Below is a small trained network, with its code and all its weights. Each question gives an input and a target symbol and asks what happens when units are switched off, that is, made to give their printed mean instead of their output.

import numpy as np


def w(rows, s, z=0):
    codes = np.array(rows[::2]) - 128.0
    scale = np.full(codes.shape[1], s)
    scale[-1] = z or s
    return codes * scale


def norm(h):
    return h / np.sqrt((h * h).mean(-1, keepdims=True) + 1e-5)


def f(y):
    return np.maximum(y, 0)


def softmax(a):
    e = np.exp(a - a.max(-1, keepdims=True))
    return e / e.sum(-1, keepdims=True)


def log_softmax(a):
    a = a - a.max(-1, keepdims=True)
    return a - np.log(np.exp(a).sum(-1, keepdims=True))


def net(x, mask):
    ids = ['αβγμπφ'.index(c) for c in x.split()]
    T = len(ids)
    res = E[ids] + P[:T]
    q, k, v = (norm(res) @ M[0].T for M in (Q, K, V))
    z = softmax(np.where(np.tri(T) > 0, q @ k.T / 2**0.5, -1e9)) @ v
    res = res + np.where(mask[0], z, O[0][:, -1]) @ O[0][:, :-1]
    y = f(norm(res) @ A[0][:, :-1].T + A[0][:, -1])
    res = res + np.where(mask[1:13], y, B[0][:, -1]) @ B[0][:, :-1]
    return log_softmax(norm(res)[-1] @ U[:, :-1].T + U[:, -1])


Q, K, V, O, A, B = {}, {}, {}, {}, {}, {}
E = w([
[191,130,153],'α',
[131,234,28],'β',
[64,80,205],'γ',
[67,87,1],'μ',
[76,91,3],'π',
[94,97,16],'φ',
],0.0077)
P = w([
[6,68,84],'0',
[71,180,61],'1',
[86,215,26],'2',
[109,220,37],'3',
[126,253,72],'4',
[136,247,76],'5',
[144,246,84],'6',
[158,246,82],'7',
],0.0035)
Q[0] = w([
[208,136,197],'h1',
[147,163,2],'h1',
],0.0067)
K[0] = w([
[69,189,145],'h1',
[246,133,124],'h1',
],0.011)
V[0] = w([
[228,202,48],'h1',
[15,254,96],'h1',
],0.0061)
O[0] = w([
[171,35,84,217],'h1',
[139,72,253,255],'h1',
],0.0072,0.006)
A[0] = w([
[9,2,189,14],'n1',
[155,33,183,97],'n2',
[49,116,224,86],'n3',
[132,37,94,142],'n4',
[134,172,235,130],'n5',
[219,167,47,109],'n6',
[204,77,205,74],'n7',
[90,192,65,145],'n8',
[4,248,62,1],'n9',
[113,131,132,80],'n10',
[192,232,92,144],'n11',
[118,50,52,111],'n12',
],0.0082,0.0046)
B[0] = w([
[40,56,69,211],'n1',
[93,162,137,194],'n2',
[154,125,85,171],'n3',
[110,146,156,244],'n4',
[217,188,121,163],'n5',
[151,106,130,253],'n6',
[82,193,26,165],'n7',
[105,210,101,196],'n8',
[51,2,115,156],'n9',
[100,141,127,128],'n10',
[90,112,155,225],'n11',
[144,208,173,252],'n12',
],0.0095,0.0052)
U = w([
[2,56,52,186],'α',
[87,246,97,73],'β',
[160,153,198,165],'γ',
[182,26,112,255],'μ',
[137,109,79,42],'π',
[149,120,57,84],'φ',
],0.0099,0.0055)

Each question gives the input, a string of symbols that net reads in full, and the target symbol t.
The units are the heads (2 rows each of Q, K, V and O) and the neurons (one row each of A and B). Each row of codes is followed by its name. A weight is (code - 128) times the scale printed after its matrix; where a second scale follows, it is the last column's (O, A, B and U).
mask holds one flag per unit, heads first, then neurons. A switched-off unit (its flag False) gives its mean, the last column of its rows in O or B, instead of its output. The means were averaged over made-up inputs and are rounded, as every weight is.
A unit's drop is (log p(t) with every unit on - log p(t) with that unit switched off) / (log p(t) with every unit on - log p(t) with every unit switched off).
The circuit of an input: a set's keep is (log p(t) with only the set's units on - log p(t) with every unit switched off) / (log p(t) with every unit on - log p(t) with every unit switched off). Starting from the 12 units with the biggest drops (on a tie, the unit counted first), units are removed one at a time, each time the one whose removal leaves the highest keep (on an exact tie, the one counted first), for as long as the keep stays at least 0.8.
units of the circuit, in order: the units of the circuit, biggest drop first
top k neurons: the k neurons with the biggest drops, biggest first
drop when u is switched off: that unit's drop, to one decimal
input β γ α β φ μ, target β: units of the circuit, in order -> [n12]
input β φ π φ β φ β, target γ: units of the circuit, in order -> [n1; h1; n7; n6]
input α β φ φ β β, target α: units of the circuit, in order -> [n9; n12]
input γ β π β β β, target μ: top 4 neurons -> [n12; n6; n1; n4]
input β μ π β α, target β: top 3 neurons -> [n7; n2; n1]
input π γ μ φ β μ, target β: top 3 neurons -> [n12; n9; n11]
input γ φ γ, target β: top 3 neurons -> [n5; n11; n6]
input γ β β β, target γ: top 2 neurons -> [n1; n7]
input β φ β μ β β, target μ: top 2 neurons -> [n6; n12]
input φ β φ φ φ, target γ: top 2 neurons -> [n12; n7]
input β φ β γ β μ α, target β: top 3 neurons -> [n7; n2; n6]
input φ μ φ, target β: top 2 neurons -> [n12; n1]
input π β μ γ π, target β: drop when n9 is switched off -> 0.2
input φ β φ γ β φ β γ, target β: drop when n12 is switched off -> 0.0
input β φ φ β α π φ, target β: drop when n11 is switched off -> -0.1
